Rows and roughly how far along a hidden order each lies, from 0 to 9
[-10  -6  31  -1 -13   2  -5 -10  11 -47  -1  15  -2   1  -6   6  -1   0
   9  12  10   4 -19  17  -6   5  -7  -8  -1  10   8] -> 8
[  7  13  -8  -4   0  -4   2   1  -5  18   4 -15 -14   9   0  10   5  -3
  -4   3  14   8  18   7  11  -1   2  11  -8   8   3] -> 0
[ 29 -10   8  -2   0  -2  -2 -23   6  -6   6 -15 -19   4  -2 -22   1  -1
   7  10  15   9   8   9   1   1  -2   6  -5  10   7] -> 0
[-14  15   2  -3   0  -3  -1  10  -6   7  -1   0  -8   8  -2  20   3  -2
  -2   4  12   6   7  12   9   1  -1   5  -5   8   3] -> 1
[ 15   1  15   0   1  -4  -4  13  -4  27   4 -25  -4   3  -3  16   0   1
   0   8   5   3 -14  13  11   4  -2  -7   0   4   2] -> 7
[  9   2  16   0  18  -3  -4  15  -8  27  -3  -5 -17  -4   1  -6   0   3
   5   3   5   3   5  12  15   3  -3  -5   2   3   3] -> 5
[ 31  -5  -6  -2   5  -5   1 -15  -3  37  13 -30 -14  12  -2 -12   2  -3
  -1   7  18  10   6   7   9  -1   3  12  -7   7   2] -> 8
[ 11  -2  14   0  19  -1  -3   8  -4  12  -7   1 -19  -7   3 -19   0   3
   9   2   1   1  13   7   9   2  -4  -2   3   2   3] -> 4
[ 13 -13  -2   0   6   0   1 -16   2   7   7  -2  -3   2  -1 -24  -2   0
   3   1   6   2   1   0  -2  -1   2   7  -1   1   0] -> 5
[-48   8   0  -4 -18   1   1 -17   5 -45   5  33   8  15  -7  15   2  -5
  -3   4  21   8  -4  11  -9  -1   1  11 -10  12   5] -> 9
[-38   4  12  -2 -15   3  -2 -12   7 -49   0  32   4   7  -6   9   0  -3
   3   5  14   5  -8  12  -8   2  -3   3  -5  10   6] -> 9
[-32  13   4  -1  -8   2  -1  11  -1 -20  -5  19   6   2  -2  23   1   0
  -2  -1   1   0  -4   5  -1   1  -2  -1  -1   3   1] -> 5
[ -4 -11  18  -3 -14   1  -2 -32  13 -39   9   8  -5  10  -8  -9   0  -3
   6  13  23  10 -11  17  -7   2  -2   5  -8  14   8] -> 3
[-32  13  -3   0 -11   1   1   6   0 -30  -4  21   9   4  -1  24   1  -2
  -4  -3   1   0  -2   2  -4   0   0   2  -3   2   1] -> 6
[ 14  -3  35  -2  19  -5  -7  12  -6  25   1 -10 -24   1  -4  -4  -1   2
  11  14  19   9  -4  29  20   7  -7  -6   0  11   7] -> 6
[-12  13   0  -1  -8   0   0  11  -1  -8  -4  -1   2   1   0  24   2   0
  -4   0  -2   0   0   1   2   0  -1  -2  -1   1   1] -> 6
[ 25  10  -2   0  -4  -2   0  13  -3  19  -3 -29  -5  -3   2  18   2   1
  -3   2  -7  -2   3  -1   7   0  -1  -4   1  -1  -1] -> 7
[-25  17  -4  -2  -1  -2   1  10  -7   8   0   7  -2   8  -2  23   2  -3
  -5   0  10   5   7   8   7   0   1   7  -5   6   2] -> 0
[ 27   9 -34  -3  -4  -4   7 -14  -3  29   9 -32  -9  11   3  -3   6  -5
 -10  -2   9   5  26 -10   4  -6   8  19 -10   1  -1] -> 1
[ 48  -5   1  -1   4  -4  -1  -8   0  28   7 -40 -18   2   0 -11   2   0
   2   8   8   5  10   5   9   0   0   3  -3   5   3] -> 3
[-25   5  -6  -4 -24   0   2 -23   7 -33  11   9  11  17  -8  19   3  -7
  -6   6  20   8  -9   8 -10  -1   3  11 -11  11   4] -> 8
[-15   5  -9  -2 -21  -1   2 -16   5 -16  11  -2  13  15  -7  20   1  -6
  -7   5  13   5 -14   5  -7  -1   3   8  -8   7   1] -> 7
[-40   4   5  -2 -10  -1   0  -5  -1 -11   9  19  12  15  -9  22  -1  -4
  -4   3  19   6 -18  16  -2   1   1   6  -7   9   3] -> 0
[-14   9  -3  -3  -6  -4   1   0  -6  22  12 -10   5  16  -7  23   1  -5
  -7   4  18   7  -8  13   7   0   3   8  -8   8   2] -> 4
[-48  10  -7  -4 -19   2   3 -18   5 -43   6  31  11  14  -6  17   2  -6
  -5   2  18   7  -1   6 -10  -2   2  13 -10  10   4] -> 9
[-12 -10  -7  -2   0  -1   2 -26   2  -4  11  14   2  12  -6 -19  -1  -5
   1   2  17   7   1   5  -6  -2   4  14  -7   5   2] -> 5
[-37  -1  -2  -1  -4   4   1 -11   4 -40  -3  42   7   0  -1  -8  -1  -1
   2  -4   4   0   4  -2 -11  -1   0   5  -1   1   1] -> 9
[-13  -4   2  -3 -20   0   0 -25  11 -35  10   9   8  13  -7   5   1  -4
  -1   8  17   6 -12   8 -11   0   1   8  -8  10   4] -> 4
[-50  11  -6  -3 -15   2   2  -8   2 -39   2  33  12  11  -5  21   2  -4
  -5  -1  13   4  -2   6  -8  -1   1   9  -7   7   2] -> 7
[  7   9   2   1  12  -1  -2  24  -9  23  -9  -7 -11  -7   4   6   1   3
   1  -3  -7  -2  12   1  12   1  -2  -5   4  -2  -1] -> 0
[-9 13  2 -1  4 -1  0 17 -6 11 -4 -3 -6  0  1 16  2  0 -2  0  2  1  8  5
 10  1 -1 -3 -1  2  1] -> 0
[ 24  -3   8  -1   9  -1  -2  -7   1   3  -2  -6 -21  -2   2 -20   2   1
   7   5   8   6  17   7   6   1  -2   3  -2   6   5] -> 1
[ 17  10  -5   2  11   0   0  28  -7  24 -11 -16  -9 -12   8   6   1   4
  -1  -6 -17  -6  15  -9  10   0  -1  -7   6  -7  -3] -> 0
[ 43 -16  28   1  18  -3  -6   1  -1  25   1 -23 -21  -7   0 -25  -3   4
  12  10   4   3  -5  15  11   5  -5 -10   5   3   3] -> 8
[  9   0  -4  -1  17  -2   1   5  -8  35   2  -7 -10   1   1 -11   1   0
   1  -2   4   3  12   2  10  -1   2   5   0   0  -1] -> 8
[  7 -15   2   1  -3   1   0 -17   7 -13   4   5   5   1  -1 -16  -3   0
   3   1  -2  -1  -9  -4  -9   0   1  -1   1  -2  -1] -> 0

New part:
[  2   2 -25  -8 -11  -1 -13 -26  10   5 -15   8   7   0  31   7  -9  -4
  -5 -11   5   9  -6  -2  -1  -2  11  -4   1  -1   9 -19   7  -8  10  -9
   3 -13  -2   7  11   4  -3  17  13  18  -8 -20   3   1  -4  -4   8 -24
  25  -1  10   3  -4  19   9] -> 1
[-19   0  52  22  -8  42 -63   5  25  -7  21 -47  31  16   3  -8 -11  22
 -23  42 -10  36  16  20   0 -25 -11  -5 -20   7 -37   0   9 -63   9   7
   3 -13  14 -46  -5   2 -25  -1  -4   9   0   4  -6 -12  -7  23   5 -44
 -31   4 -33 -15  -9  15  24] -> 8
[  2   1  39   5  -4  20 -54   3  13   7  -3   0   7  17   1 -15 -14   1
   1  -1 -17  -5  16  12   0 -12   4 -13 -13   1  -9 -28  14 -20   7  -5
   3 -18   1 -26  -5   6 -11   1  -1   2   7 -22  -1 -19   6  -4  10  -9
  -3   6 -12  -4  -3  16   6] -> 6
[  2   3  33   4  -5  19 -57  -5   9   3  -7  14   8  13   4 -13 -17   3
  -3  -2 -17  -3  20  18   0 -21   5 -13  -9  -1  -8 -19  14 -32   5  -6
   5 -17  -2 -27  -9   2  -4   0   1   6   8 -21   1 -14  10   5  11 -10
   1  10 -17  -2  -7  10   3] -> 5
[ -4  13  21   5 -10  23 -63 -26  10  -2 -16  22  36  32  23 -35 -15  12
  -9   6  -5  -2  24  25  -5 -33  12 -19  -3  -2  -1 -39  21   1  10 -16
   4 -28  -2 -25 -23  -3   3  11  17  15  29 -38   3 -19  21  -4  12 -20
  15  19   2 -13 -10  13 -14] -> 5
[ 14 -15  11   4   4   9  23  36  -4   3  23 -24 -48  -8 -25  32   7  -6
  11   5 -13   6 -10  -6   2  18 -26  -3  -7   1 -29  26 -19  -9   2  11
 -10   8   7  -7  10   0 -30 -20 -20 -23 -14   9  -5   0  -4  14  -1   6
 -18 -14 -24  -2   9  -1  25] -> 5
[ 15 -20  -3  -2   1   2  33  23  -2  12  21 -11 -46 -14 -16  42   0 -20
   9  -3 -13   7 -18 -15   4  33 -17   8  -2  -1 -18  17 -27 -10   5   9
  -3   7   5  -4  18   3 -20  -5 -15  -9 -25  20  -3   4 -20   8   0   2
  -5 -14 -10   6  12   5  25] -> 2
[ 15  -2 -13  -9  -8  -5 -31 -16  -8  20 -15  33  -3   8  17  -3 -23 -15
   4 -29  -7 -15   0   6  -3  -4   9 -16   3  -1  15 -37   7  14  16 -18
   7 -24  -6  -1   3   5   3  23  13  15  10 -44  -1  -4   7 -10  18 -16
  30   2  14  -1   0  30   5] -> 1
[  3  12 -11  -6 -11   3 -45 -36  16  16 -19  21  33  14  34  -9 -18 -12
 -15 -24  13  -5   0   3  -1  -6  16 -13  -1   0  12 -43  24   1  17 -19
   6 -26  -3   6   4   6   6  28  24  21  10 -42   7  -9   4  -8  16 -25
  21   0  17  -7  -5  19  -4] -> 1
[  9   3  27  -6  -2   7 -43   0   5   8 -19  16  -8  14   0 -11 -18  -9
  13 -21 -18 -27  15   8  -3  -8  12 -19  -9  -1   8 -19  18  14   2 -12
   0 -16  -7 -13   1   4   2  -8   0  -2   5 -34   7 -19  19 -16  11   3
  16   6   5   9  -3  10  -9] -> 5
[ -5  -9  52  16  -6  35 -41  29  11  -3  18 -31  -5  12 -16  -4 -11  12
  -4  24 -22  10   7  18  -7  -9 -11 -14 -16   5 -31   1   8 -31   7   2
  -8 -12  10 -47  -4  -1 -32 -18 -14 -10  -1  -8  -2 -20  12  15   7 -17
 -36  -3 -33 -10  -1   8  29] -> 9
[ 16 -13  15  -2  -6   8  10  14   2  11   4  -2 -29  -9  -7  14  -5 -16
   7  -7 -14   0  -5  -9  -2  14  -3  -5  -7  -3 -12  -4  -9  -6   4  -1
  -7   0   2  -5  14   6 -10  -4 -12  -6 -16  -5   0  -2  -2  -3   8  -3
   1  -7  -7  10   5  10  13] -> 3
[ 17  -3 -26 -13  -2  -4   7 -15  -1  17   6  10  -9  -7  19   3  -6 -25
   2 -21   7   9 -12   3   3   8  -1  -3  -1   1   2 -18  -8   2  12  -7
  -1  -9   3   9  25  13  -4  28   2  13 -12 -20  -6   5 -22   6   8 -19
  21  -9   4   2   2  19  15] -> 0
[ 11  -5  24   2  -5   7 -42  -2   5  11  -6   9  -5   9   5  -2 -19  -9
   2 -15 -16  -3   7  10   2 -13   3  -8  -6   0  -6 -19   6 -16  12  -4
   7 -16  -2 -18   0   3  -8  18   4   9   3 -15   0  -9  -1  -1  11  -9
   7   4  -9   0   1  21  15] -> 4
[  8   3   5  -3  -9   9 -34 -12   9   7 -10   0 -23  10   5   1 -13 -10
   0 -14 -12  -9   6   0  -2  -2   6 -12 -10  -1   2 -18  13  -8   5  -6
   0 -15  -1  -2   9   6  -3   4   3   4  -5 -22   4  -9   4  -7   8 -16
  10   0  -3   6  -3  13  12] -> 3
[ 11  -9  52   3  -2  17 -32  18   1  12   3   4 -17   9 -12   2 -16   3
   9  -9 -18  -8   8  10  -1   4  -7 -13 -14   0 -16  -8  -3  -8   7  -1
   2 -11   1 -22   1   5 -16 -11  -9  -2  -2  -5  -1 -12   1  -1  10   0
  -8  -2 -16   1   5  14  16] -> 5
[  2  -1  11   2  -7  14 -39 -18  12   7  -7  -1  14  10  12  -8 -14   1
  -4 -11 -12  -1  11   6   2  -9   6  -8  -9   0 -13 -20  12 -20   8  -4
   5 -12  -3  -8   0   4   4   3  10   8   1 -15   4  -7   3  -1  11 -18
   5   3  -5   1  -3  17  10] -> 4
[  5 -15  32   4  -6  14  -2  21  -3   2   8 -11 -33  -2 -19   7  -6   0
  13   3 -28  -7   1   6   0   6  -8  -1 -14  -4 -18  20 -16 -11  -2  10
  -5   8  -2 -12  -4  -6 -10 -30 -15 -10 -15  20   6  -3   3   4   1  11
 -22  -3 -22   6  10   0   8] -> 6
[ 24 -21  -2  28   6 -12  32  19  -6  18  17   4 -45 -12 -14  40  10 -25
  13 -17  -6   2 -21 -13   5  26 -13   4  -3   0 -20   7 -26  -8   7   4
   0   2   6   4  22   8 -15   0 -15  -9 -21   7  -7  10 -22   7   7   5
  -3 -13 -10   6  11  13  24] -> 1
[ 20 -26  34   3   3  11  -5  40  -8  19  18  14 -48   4 -23  16 -12 -17
  16  -6 -35 -13   4   9   0  20 -15 -11 -10   0 -25   0 -18  -5  10   1
   1 -14   7 -34   1   7 -33 -13 -16 -13   0 -11 -10 -11  -4   9  14   1
 -16  -4 -30  -6  14  20  22] -> 5
[  5   6  14  -3  -7   9 -40 -12   9   4 -15   7   3  15   4  -9 -16 -12
   0 -21 -11 -11   9   1  -2  -8   9 -14 -11  -1   7 -21  17  -4   5  -8
   1 -17  -3  -2   2   6  -2   0   6   5   2 -29   5 -11  10 -18  10  -8
  13   2  -1   4  -4  13   4] -> 4
[ -6   7  38   8  -8  25 -63 -11  12  -3  -8  -2  27  26  13 -28 -14  15
  -3  12 -13   3  24  21  -4 -30   7 -14  -6  -1 -10 -27  18 -25   6  -8
   3 -22   2 -35 -13  -1  -5   6   3   9  19 -19   2 -18  17   1  11 -25
   9  15 -17  -9  -9  13  -2] -> 7
